Below is a small trained network, with its code and all its weights. Each question gives an input and a class and asks what happens when units are switched off, that is, made to give their printed mean instead of their output.

import numpy as np


def w(rows, s, z=0):
    codes = np.array(rows[::2]) - 128.0
    scale = np.full(codes.shape[1], s)
    scale[-1] = z or s
    return codes * scale


def f(y):
    return np.maximum(y, 0)


def log_softmax(a):
    a = a - a.max(-1, keepdims=True)
    return a - np.log(np.exp(a).sum(-1, keepdims=True))


def net(x, mask):
    res = np.array(x, float).reshape(1, 4) / 4 @ E
    y = f(res @ A[0][:, :-1].T + A[0][:, -1])
    res = res + np.where(mask, y, B[0][:, -1]) @ B[0][:, :-1]
    return log_softmax(res[-1] @ U[:, :-1].T + U[:, -1])


A, B = {}, {}
E = w([
[203,129,121,147,118,197,86],'x0',
[111,38,149,8,117,128,89],'x1',
[86,162,89,91,188,136,91],'x2',
[144,97,42,119,107,107,156],'x3',
],0.013)
A[0] = w([
[133,224,95,200,149,130,156,2],'n1',
[149,142,6,152,110,106,166,76],'n2',
[96,208,67,139,178,139,89,54],'n3',
[164,122,168,184,70,109,185,60],'n4',
[196,176,89,167,117,195,99,61],'n5',
[112,213,227,159,159,139,111,65],'n6',
[58,176,128,153,125,61,204,49],'n7',
],0.024,0.006)
B[0] = w([
[100,89,90,5,83,146,50,250],'n1',
[110,70,125,205,46,157,213,223],'n2',
[116,239,100,102,199,148,192,209],'n3',
[96,237,82,77,188,152,175,205],'n4',
[171,110,207,182,187,63,73,222],'n5',
[124,64,111,204,50,141,211,215],'n6',
[192,110,199,176,180,82,59,215],'n7',
],0.019,0.025)
U = w([
[118,39,128,207,51,156,210,67],'0',
[97,63,125,2,97,125,28,254],'1',
[186,90,223,182,217,57,67,68],'2',
[100,208,99,104,226,147,206,93],'3',
],0.008,0.0079)

Each question gives the input, the list of numbers given to net, and the class t.
The units are the neurons (one row each of A and B). Each row of codes is followed by its name. A weight is (code - 128) times the scale printed after its matrix; where a second scale follows, it is the last column's (A, B and U).
mask holds one flag per neuron, in row order. A switched-off neuron (its flag False) gives its mean, the last column of its row in B, instead of its output. The means were averaged over made-up inputs and are rounded, as every weight is.
A unit's drop is (log p(t) with every unit on - log p(t) with that unit switched off) / (log p(t) with every unit on - log p(t) with every unit switched off).
The circuit of an input: a set's keep is (log p(t) with only the set's units on - log p(t) with every unit switched off) / (log p(t) with every unit on - log p(t) with every unit switched off). Starting from all 7 units, units are removed one at a time, each time the one whose removal leaves the highest keep (on an exact tie, the one counted first), for as long as the keep stays at least 0.8.
circuit, biggest first: the units of the circuit, biggest drop first
unit that matters most: the unit with the biggest drop
top k neurons: the k neurons with the biggest drops, biggest first
drop of u: that unit's drop, to one decimal
input [-4,7,8,-5], class 3: circuit, biggest first : (n1, n5)
input [3,6,-6,-2], class 1: top 2 neurons : (n3, n2)
input [-1,-4,-7,5], class 3: circuit, biggest first : (n4)
input [-6,-6,8,8], class 0: top 3 neurons : (n2, n4, n5)
input [3,-3,-4,-2], class 3: top 3 neurons : (n4, n7, n2)
input [7,-1,-7,-2], class 2: top 2 neurons : (n5, n3)
input [7,1,-7,2], class 2: top 2 neurons : (n5, n3)
input [6,5,-8,-6], class 3: top 3 neurons : (n1, n2, n7)
input [4,6,-5,2], class 1: top 4 neurons : (n2, n6, n5, n3)
input [6,-7,7,-1], class 1: top 3 neurons : (n1, n4, n7)
input [7,5,-4,-7], class 0: top 3 neurons : (n7, n1, n6)
input [-6,2,-7,-6], class 3: top 2 neurons : (n4, n2)
input [7,-7,-4,-5], class 1: top 2 neurons : (n1, n7)
input [-7,-5,-5,-4], class 2: unit that matters most : n7
input [-1,-7,6,3], class 1: top 2 neurons : (n1, n4)
input [1,5,7,-7], class 0: top 3 neurons : (n4, n6, n1)
input [3,-5,3,0], class 1: top 3 neurons : (n1, n7, n4)
input [5,4,0,-5], class 0: top 4 neurons : (n1, n7, n5, n3)
input [-5,-2,-2,0], class 2: drop of n7 : 1.5
input [-4,-7,-2,-1], class 1: unit that matters most : n1
input [-4,7,8,7], class 3: drop of n3 : -0.2
input [-8,-1,5,2], class 2: drop of n2 : 0.0
input [2,-8,5,2], class 1: drop of n1 : 5.1
